Here is a tiny trained network, its code and every weight. The questions are about switching its units off for an input and a class, where a switched-off unit gives its printed mean instead of its output.

import numpy as np


def w(rows, s, z=0):
    codes = np.array(rows[::2]) - 128.0
    scale = np.full(codes.shape[1], s)
    scale[-1] = z or s
    return codes * scale


def norm(h):
    return h / np.sqrt((h * h).mean(-1, keepdims=True) + 1e-5)


def f(y):
    return np.maximum(y, 0)


def log_softmax(a):
    a = a - a.max(-1, keepdims=True)
    return a - np.log(np.exp(a).sum(-1, keepdims=True))


def net(x, mask):
    res = np.array(x, float).reshape(1, 5) / 4 @ E
    u = 0
    for l in range(2):
        y = f(norm(res) @ A[l][:, :-1].T + A[l][:, -1])
        res = res + np.where(mask[u : u + 8], y, B[l][:, -1]) @ B[l][:, :-1]
        u += 8
    return log_softmax(norm(res)[-1] @ U[:, :-1].T + U[:, -1])


A, B = {}, {}
E = w([
[168,40,229,94,158],'x0',
[148,117,74,65,2],'x1',
[160,136,73,113,156],'x2',
[122,13,84,140,116],'x3',
[194,153,92,145,96],'x4',
],0.0046)
A[0] = w([
[153,188,142,166,175,2],'0.n1',
[74,149,112,143,158,171],'0.n2',
[121,137,209,134,118,118],'0.n3',
[182,150,118,164,191,142],'0.n4',
[146,246,138,133,128,83],'0.n5',
[159,126,104,128,151,158],'0.n6',
[43,130,173,124,109,122],'0.n7',
[161,134,72,127,99,189],'0.n8',
],0.011,0.0037)
B[0] = w([
[254,24,246,215,47,186],'0.n1',
[180,197,201,113,187,220],'0.n2',
[72,192,110,138,201,205],'0.n3',
[37,135,244,94,193,214],'0.n4',
[156,57,97,255,19,254],'0.n5',
[83,179,173,187,150,170],'0.n6',
[133,115,240,99,205,199],'0.n7',
[148,184,129,69,169,245],'0.n8',
],0.006,0.0048)
A[1] = w([
[133,141,67,131,145,73],'1.n1',
[148,48,135,151,140,98],'1.n2',
[135,91,137,175,163,9],'1.n3',
[110,183,3,194,145,81],'1.n4',
[133,52,130,148,136,139],'1.n5',
[126,129,91,95,65,212],'1.n6',
[106,125,156,146,160,54],'1.n7',
[185,82,121,120,133,219],'1.n8',
],0.012,0.0014)
B[1] = w([
[52,133,35,177,65,174],'1.n1',
[108,112,132,196,53,211],'1.n2',
[89,73,62,1,92,221],'1.n3',
[124,50,66,162,184,248],'1.n4',
[84,213,118,188,76,201],'1.n5',
[190,165,177,33,159,236],'1.n6',
[82,122,22,78,185,252],'1.n7',
[103,202,194,154,72,191],'1.n8',
],0.0067,0.004)
U = w([
[119,114,9,134,102,120],'0',
[57,113,187,114,218,146],'1',
[171,172,133,34,80,161],'2',
[165,126,106,153,112,4],'3',
[98,114,187,177,79,250],'4',
],0.015,0.0037)

Each question gives the input, the list of numbers given to net, and the class t.
The units are the neurons (one row each of A and B). Each row of codes is followed by its name. A weight is (code - 128) times the scale printed after its matrix; where a second scale follows, it is the last column's (A, B and U).
mask holds one flag per neuron, layer by layer. A switched-off neuron (its flag False) gives its mean, the last column of its row in B, instead of its output. The means were averaged over made-up inputs and are rounded, as every weight is.
A unit's drop is (log p(t) with every unit on - log p(t) with that unit switched off) / (log p(t) with every unit on - log p(t) with every unit switched off).
The circuit of an input: a set's keep is (log p(t) with only the set's units on - log p(t) with every unit switched off) / (log p(t) with every unit on - log p(t) with every unit switched off). Starting from the 12 units with the biggest drops (on a tie, the unit counted first), units are removed one at a time, each time the one whose removal leaves the highest keep (on an exact tie, the one counted first), for as long as the keep stays at least 0.8.
units of the circuit, in order: the units of the circuit, biggest drop first
k most important neurons: the k neurons with the biggest drops, biggest first
k most important neurons of layer l: the k neurons of layer l with the biggest drops, biggest first
drop of u: that unit's drop, to one decimal
input [3,8,-7,-8,-6], class 1: 2 most important neurons -> (0.n7, 0.n3)
input [-7,-7,2,5,7], class 1: units of the circuit, in order -> (0.n4)
input [-1,5,6,-3,5], class 0: 2 most important neurons of layer 0 -> (0.n1, 0.n7)
input [-3,8,3,7,5], class 2: 4 most important neurons -> (1.n6, 0.n3, 0.n5, 0.n8)
input [2,3,-5,-7,8], class 3: units of the circuit, in order -> (0.n5, 0.n4)
input [-6,6,-2,2,-2], class 2: 2 most important neurons of layer 0 -> (0.n3, 0.n5)
input [4,3,-7,-6,8], class 3: 4 most important neurons -> (0.n5, 0.n4, 0.n3, 1.n3)
input [-5,3,-2,-6,1], class 3: 2 most important neurons -> (0.n5, 1.n7)
input [3,-7,2,-4,5], class 4: 3 most important neurons of layer 0 -> (0.n1, 0.n5, 0.n8)
input [6,-1,0,8,-6], class 4: 2 most important neurons of layer 1 -> (1.n2, 1.n5)
input [-5,-7,2,-7,3], class 4: 2 most important neurons -> (0.n5, 0.n1)
input [-4,7,-2,2,-1], class 2: 2 most important neurons -> (1.n6, 0.n3)
input [-6,-6,5,6,5], class 1: 2 most important neurons -> (0.n4, 0.n5)
input [-1,-8,-2,-4,6], class 4: units of the circuit, in order -> (0.n1)
input [-7,5,-4,-6,-2], class 3: 2 most important neurons -> (0.n5, 1.n4)
input [-1,5,4,7,2], class 2: 3 most important neurons -> (1.n6, 0.n3, 0.n5)
input [-2,-7,6,-5,-3], class 4: 3 most important neurons -> (0.n1, 0.n5, 0.n8)
input [8,-2,2,5,-4], class 4: 4 most important neurons -> (1.n2, 0.n4, 1.n5, 0.n8)
input [-1,-8,-7,-8,6], class 4: 2 most important neurons -> (0.n5, 0.n1)
input [5,0,-1,-8,5], class 4: units of the circuit, in order -> (0.n5)
input [-4,8,0,3,-1], class 2: 4 most important neurons -> (1.n6, 0.n3, 0.n5, 1.n7)
input [-4,3,-1,-8,-5], class 4: 2 most important neurons -> (0.n5, 0.n7)
input [-7,4,-7,2,-8], class 1: drop of 0.n7 -> 0.6
input [-2,-7,1,-2,4], class 4: drop of 0.n1 -> 1.2
input [8,4,1,0,-2], class 4: drop of 1.n4 -> 0.0
input [-8,6,-7,-1,-6], class 2: drop of 1.n6 -> 0.1
